Here is a tiny trained network, its code and every weight. The questions are about switching its units off for an input and a target symbol, where a switched-off unit gives its printed mean instead of its output.

import numpy as np


def w(rows, s, z=0):
    codes = np.array(rows[::2]) - 128.0
    scale = np.full(codes.shape[1], s)
    scale[-1] = z or s
    return codes * scale


def f(y):
    return y / 2 * (1 + np.tanh(0.7978845608 * (y + 0.044715 * y**3)))


def softmax(a):
    e = np.exp(a - a.max(-1, keepdims=True))
    return e / e.sum(-1, keepdims=True)


def log_softmax(a):
    a = a - a.max(-1, keepdims=True)
    return a - np.log(np.exp(a).sum(-1, keepdims=True))


def net(x, mask):
    ids = ['ΓΔΛΣΨΩεθξπτφ'.index(c) for c in x.split()]
    T = len(ids)
    res = E[ids] + P[:T]
    r = res
    for j in range(2):
        rows = slice(2 * j, 2 * j + 2)
        q, k, v = (r @ M[0][rows].T for M in (Q, K, V))
        z = softmax(np.where(np.tri(T) > 0, q @ k.T / 2**0.5, -1e9)) @ v
        o = O[0][rows]
        res = res + np.where(mask[j], z, o[:, -1]) @ o[:, :-1]
    y = f(res @ A[0][:, :-1].T + A[0][:, -1])
    res = res + np.where(mask[2:6], y, B[0][:, -1]) @ B[0][:, :-1]
    return log_softmax(res[-1] @ U[:, :-1].T + U[:, -1])


Q, K, V, O, A, B = {}, {}, {}, {}, {}, {}
E = w([
[187,145,100,68],'Γ',
[218,132,153,148],'Δ',
[207,140,157,108],'Λ',
[105,123,165,209],'Σ',
[208,149,88,108],'Ψ',
[211,163,150,91],'Ω',
[82,145,129,128],'ε',
[201,175,107,64],'θ',
[92,124,59,62],'ξ',
[159,128,207,144],'π',
[117,205,160,108],'τ',
[226,153,109,253],'φ',
],0.024)
P = w([
[144,8,115,115],'0',
[111,126,92,152],'1',
[116,126,98,159],'2',
[115,125,103,165],'3',
[120,126,101,170],'4',
[118,122,102,168],'5',
],0.013)
Q[0] = w([
[232,86,29,150],'head 0',
[173,184,161,123],'head 0',
[135,156,174,189],'head 1',
[4,135,143,197],'head 1',
],0.017)
K[0] = w([
[105,85,180,42],'head 0',
[176,95,134,142],'head 0',
[133,115,148,153],'head 1',
[6,169,145,155],'head 1',
],0.02)
V[0] = w([
[134,56,147,171],'head 0',
[129,177,234,15],'head 0',
[64,93,172,231],'head 1',
[130,253,88,168],'head 1',
],0.012)
O[0] = w([
[119,239,141,148,181],'head 0',
[138,131,147,2,96],'head 0',
[107,179,135,82,2],'head 1',
[158,141,22,100,141],'head 1',
],0.016,0.0051)
A[0] = w([
[99,137,37,137,252],'neuron 0',
[1,211,117,124,188],'neuron 1',
[76,80,180,247,101],'neuron 2',
[11,114,118,216,2],'neuron 3',
],0.0098,0.0075)
B[0] = w([
[98,159,225,143,252],'neuron 0',
[129,1,71,115,214],'neuron 1',
[78,154,47,96,243],'neuron 2',
[212,119,217,42,197],'neuron 3',
],0.0096,0.014)
U = w([
[78,84,94,103,246],'Γ',
[58,164,116,122,236],'Δ',
[102,162,175,93,141],'Λ',
[169,149,97,118,92],'Σ',
[110,142,3,110,138],'Ψ',
[166,128,173,106,63],'Ω',
[163,143,99,117,96],'ε',
[172,81,99,113,1],'θ',
[170,131,88,132,79],'ξ',
[157,198,93,93,136],'π',
[193,124,48,68,17],'τ',
[115,172,101,35,135],'φ',
],0.011,0.0058)

Each question gives the input, a string of symbols that net reads in full, and the target symbol t.
The units are the heads (2 rows each of Q, K, V and O) and the neurons (one row each of A and B). Each row of codes is followed by its name. A weight is (code - 128) times the scale printed after its matrix; where a second scale follows, it is the last column's (O, A, B and U).
mask holds one flag per unit, heads first, then neurons. A switched-off unit (its flag False) gives its mean, the last column of its rows in O or B, instead of its output. The means were averaged over made-up inputs and are rounded, as every weight is.
A unit's drop is (log p(t) with every unit on - log p(t) with that unit switched off) / (log p(t) with every unit on - log p(t) with every unit switched off).
The circuit of an input: a set's keep is (log p(t) with only the set's units on - log p(t) with every unit switched off) / (log p(t) with every unit on - log p(t) with every unit switched off). Starting from all 6 units, units are removed one at a time, each time the one whose removal leaves the highest keep (on an exact tie, the one counted first), for as long as the keep stays at least 0.8.
circuit, biggest first: the units of the circuit, biggest drop first
most important unit: the unit with the biggest drop
k most important neurons: the k neurons with the biggest drops, biggest first
drop of u: that unit's drop, to one decimal
input Ψ φ ε θ Σ Ω, target Ψ: 2 most important neurons => (neuron 2; neuron 0)
input τ θ ξ τ φ, target π: circuit, biggest first => (head 1; neuron 0)
input Σ Γ π θ π, target Γ: 2 most important neurons => (neuron 1; neuron 0)
input Ψ τ Γ θ, target Ψ: 3 most important neurons => (neuron 2; neuron 0; neuron 3)
input Ψ ε Ω θ π Ψ, target Ψ: circuit, biggest first => (head 1; neuron 2; neuron 0; neuron 3)
input π Ω τ Ψ, target π: circuit, biggest first => (head 0; neuron 1)
input τ θ Λ, target τ: circuit, biggest first => (head 0; neuron 0)
input Ψ Σ Ψ τ Ω Δ, target Ψ: circuit, biggest first => (neuron 2; head 1; head 0)
input ε Ψ Λ Σ τ, target Γ: most important unit => neuron 1
input τ Ω Γ, target τ: circuit, biggest first => (head 0; head 1)
input Δ Ω Λ θ Λ, target Δ: circuit, biggest first => (head 1; neuron 2; neuron 3)
input π Γ τ, target φ: circuit, biggest first => (head 0; head 1; neuron 0)
input Γ Ψ Λ π, target Δ: circuit, biggest first => (neuron 1; neuron 3)
input θ Δ ξ Δ Σ Ψ, target θ: circuit, biggest first => (head 1)
input Λ τ ε Λ, target Λ: circuit, biggest first => (head 1; head 0)
input τ Σ τ Ω, target τ: circuit, biggest first => (head 0; head 1)
input Ω φ θ, target Ω: 2 most important neurons => (neuron 2; neuron 1)
input τ Ω τ Δ Ω, target τ: circuit, biggest first => (head 0; neuron 0)
input ε τ Ω τ τ, target φ: 2 most important neurons => (neuron 1; neuron 0)
input Λ Ω Ψ θ θ, target Λ: circuit, biggest first => (head 1)
input θ τ θ, target θ: 2 most important neurons => (neuron 0; neuron 2)
input φ θ ξ Δ Λ Ω, target φ: 2 most important neurons => (neuron 1; neuron 0)
input π θ ξ ξ θ Ψ, target π: 2 most important neurons => (neuron 1; neuron 0)
input θ τ Ω τ Γ, target θ: 2 most important neurons => (neuron 0; neuron 2)
input Λ Ψ φ τ Ω φ, target π: 2 most important neurons => (neuron 0; neuron 1)
input θ τ τ Ω Λ, target θ: drop of head 0 => 1.4
input Ω ε Λ, target Ω: drop of head 0 => 2.8
